Look-ups in named tables: a row name and a column name give one cell, copied from the table.

Table kos
         godokog   dadab  belaso     tek     pag     fum  zasiled
nenutal   43.186  69.748  83.879  53.403  47.572  69.228   68.115
gel       73.615  56.026  42.480  42.687  66.553  52.947   39.791
nik       16.077  74.951  88.025  62.993  67.397  71.456   73.180
vulere    56.432  57.078  66.730  57.818  61.997  68.153   60.260
sil       36.888  66.718  49.618  68.271  67.672  50.675   63.206
sumel     46.188  52.517  75.835  63.160  58.234  41.942   67.651
mur       33.989  58.198  78.752  43.654  48.735  26.366   55.061
rekas     48.909  60.752  65.845  78.168  55.978  45.192   57.729
lumar     16.922  59.557  54.227  65.312  88.551  48.121   47.778
gobata    40.633  52.841  17.026  82.873  56.084  53.838   59.928
sug       62.041  49.145  27.572  51.515  38.001  50.383   50.272
pak       55.261  58.079  57.448  55.244  57.291  62.629   68.816
rer       46.090  47.803  52.062  63.490  71.269  45.883   53.623
vusurab   43.030  58.851  58.900  56.397  51.571  71.655   81.447

nik, dadab: 74.951
rer, zasiled: 53.623
mur, zasiled: 55.061
sil, godokog: 36.888
gel, belaso: 42.480
rer, tek: 63.490
nenutal, dadab: 69.748
gel, fum: 52.947
mur, tek: 43.654

bil =
cols = gov, rararas, mipo, difun, solu, pasozif
muda: [20, 99, 252, 242, 241, 236]
nen: [25, 238, 251, 237, 240, 245]
ziv: [19, 25, 217, 242, 236, 242]
lokata: [18, 17, 32, 243, 244, 250]
zur: [20, 26, 14, 26, 240, 252]
zode: [20, 29, 15, 28, 33, 246]
gugifun: [21, 18, 30, 245, 243, 249]

What is the gov of gugifun in bil? 21
What is the pasozif of ziv in bil? 242
What is the rararas of zode in bil? 29
What is the rararas of lokata in bil? 17
What is the difun of ziv in bil? 242
What is the solu of lokata in bil? 244
What is the difun of gugifun in bil? 245
What is the difun of zur in bil? 26
What is the difun of nen in bil? 237
What is the rararas of ziv in bil? 25
What is the gov of muda in bil? 20
Row with the largest difun: gugifun

sak:
cols = sevabe, nud, zodo, nalu, vaforog, lumida, kod
rif: [94, 50, -4, 92, 11, 32, 49]
fefo: [-78, 19, -38, 27, -25, -16, -3]
guval: [-63, -27, -35, -28, 16, -18, 50]
duga: [88, 46, 6, -51, 36, 63, -20]
dobama: [94, 73, 1, 84, 13, 26, -4]
vug: [-9, 14, -7, -38, 61, 11, 85]
sanalas: [34, 65, -34, -16, 26, 23, 3]

What is the kod of rif in sak? 49
What is the sevabe of duga in sak? 88
What is the kod of sanalas in sak? 3
What is the kod of dobama in sak? -4
What is the nud of fefo in sak? 19
What is the nalu of sanalas in sak? -16
What is the vaforog of vug in sak? 61
What is the nud of duga in sak? 46
What is the zodo of sanalas in sak? -34
What is the nud of vug in sak? 14

pusaga =
|  | rit | momesu | bobat |
|---|---|---|---|
| ronu | 93 | 18 | 74 |
| bod | 61 | 132 | 210 |
| rurukif | 148 | 35 | 64 |

rit of rurukif: 148
rit of bod: 61
rit of ronu: 93
bobat of rurukif: 64
momesu of rurukif: 35
bobat of bod: 210
bobat of ronu: 74
momesu of bod: 132
momesu of ronu: 18

kurinot
         nikidez    veg   lage  pilodo  temel    bip    tob   gibo
lonid      -2.33  -1.50   1.96    1.70   9.71   1.40  -7.05  -3.45
loled      -1.68  -3.58  -1.99    0.97  -1.51   1.72  -0.87  -3.58
tal        -5.26  -2.02  -3.08   -0.32  -2.82   3.36   2.20  -2.85
tusife     -3.92  -0.17  -3.92   -3.59  -5.74   1.33  -4.58  -1.68
lep        -3.32  -7.62  -1.34   -1.11  -9.64  -1.83   3.88  -1.56
vufupum    -0.76   1.57  -6.74    2.88   0.72  -0.77  -0.69  -3.53
fefed      -3.42   3.23  -4.10    5.74   3.78  -0.01  -4.08  -3.08
mar         1.42  -1.61  -0.26   -4.11   3.93  -1.88  -5.94  -0.10
tener      -6.16  -2.26   0.22    2.17  -5.00   7.09   1.45  -3.02

lage of mar is -0.26
veg of tusife is -0.17
temel of mar is 3.93
bip of mar is -1.88
bip of lonid is 1.40
nikidez of loled is -1.68
bip of lep is -1.83
veg of loled is -3.58
lage of lep is -1.34
tob of loled is -0.87

kekeviv
         ler  keb  damame  ded  mup  lumubap  resot
kuda     189   85     219   57  232       80    103
keperep   72   83     107  149  165       88     61
gupa      14  171     143  108   51       38    184
sed       68  248     118   67  219      195     92

gupa, damame: 143
keperep, mup: 165
sed, ler: 68
gupa, lumubap: 38
kuda, ler: 189
keperep, ded: 149
sed, ded: 67
sed, lumubap: 195
keperep, keb: 83
gupa, keb: 171
keperep, lumubap: 88
kuda, damame: 219
kuda, keb: 85
gupa, ded: 108

budanaf =
           kip    rel  ruzikav  pizimil    buv  debovev   neti  ranevu
misubel  -0.07  -0.18    -0.10    -0.02   0.24    -0.24   0.50    0.31
dadan     0.20  -0.67    -0.34    -0.29  -0.01     0.18  -0.19   -0.68
vupekim  -0.35   0.06    -0.18     0.02  -0.13    -0.54   0.09    0.59
fof       0.13   0.42    -0.42    -0.32  -0.32    -0.30  -0.87   -0.26
netaled   0.00  -0.18     0.21    -0.06  -0.07    -0.36   0.50    0.31
sebe     -0.07  -0.06    -0.26     0.02   0.18    -0.36   0.23    0.45
sapek    -0.35   0.06     0.29    -0.06  -0.07    -0.30   0.50    0.31
gep      -0.48  -0.91     0.05    -0.09  -0.32     0.00   0.23   -0.54
badeda   -0.14  -0.06    -0.34     0.02   0.24    -0.30   0.23    0.59

What is the kip of dadan in budanaf? 0.20
What is the debovev of sebe in budanaf? -0.36
What is the neti of sapek in budanaf? 0.50
What is the rel of gep in budanaf? -0.91
What is the ruzikav of gep in budanaf? 0.05
What is the pizimil of fof in budanaf? -0.32
What is the rel of vupekim in budanaf? 0.06
What is the debovev of misubel in budanaf? -0.24
What is the buv of dadan in budanaf? -0.01
What is the ranevu of sapek in budanaf? 0.31
What is the pizimil of misubel in budanaf? -0.02
What is the ruzikav of netaled in budanaf? 0.21
What is the pizimil of netaled in budanaf? -0.06
What is the ruzikav of fof in budanaf? -0.42
What is the debovev of netaled in budanaf? -0.36
What is the rel of fof in budanaf? 0.42
What is the ranevu of netaled in budanaf? 0.31
What is the neti of badeda in budanaf? 0.23
What is the ruzikav of sebe in budanaf? -0.26
What is the buv of gep in budanaf? -0.32

tatumol =
cols = tuz, zopufo, lun, mitubem, muz, vis, pivivap, dos
dule: [0.504, 0.145, 0.575, 0.288, 0.177, 0.534, 0.164, 0.574]
didade: [0.555, 0.706, 0.563, 0.434, 0.679, 0.506, 0.546, 0.704]
midiput: [0.598, 0.627, 0.687, 0.290, 0.761, 0.402, 0.341, 0.459]
nen: [0.491, 0.293, 0.330, 0.290, 0.254, 0.364, 0.156, 0.520]
fidariz: [0.251, 0.745, 0.498, 0.379, 0.630, 0.633, 0.403, 0.270]
kevit: [0.402, 0.134, 0.566, 0.407, 0.345, 0.453, 0.480, 0.407]
nusul: [0.261, 0.735, 0.499, 0.429, 0.619, 0.525, 0.364, 0.270]
muzit: [0.445, 0.643, 0.655, 0.277, 0.673, 0.641, 0.240, 0.618]

nusul, vis -> 0.525
muzit, mitubem -> 0.277
nusul, pivivap -> 0.364
didade, pivivap -> 0.546
midiput, muz -> 0.761
midiput, lun -> 0.687
muzit, pivivap -> 0.240
nusul, zopufo -> 0.735
muzit, dos -> 0.618
didade, tuz -> 0.555
kevit, dos -> 0.407
nusul, muz -> 0.619
fidariz, pivivap -> 0.403
nen, vis -> 0.364
fidariz, mitubem -> 0.379
fidariz, vis -> 0.633
fidariz, zopufo -> 0.745
fidariz, muz -> 0.630
dule, zopufo -> 0.145

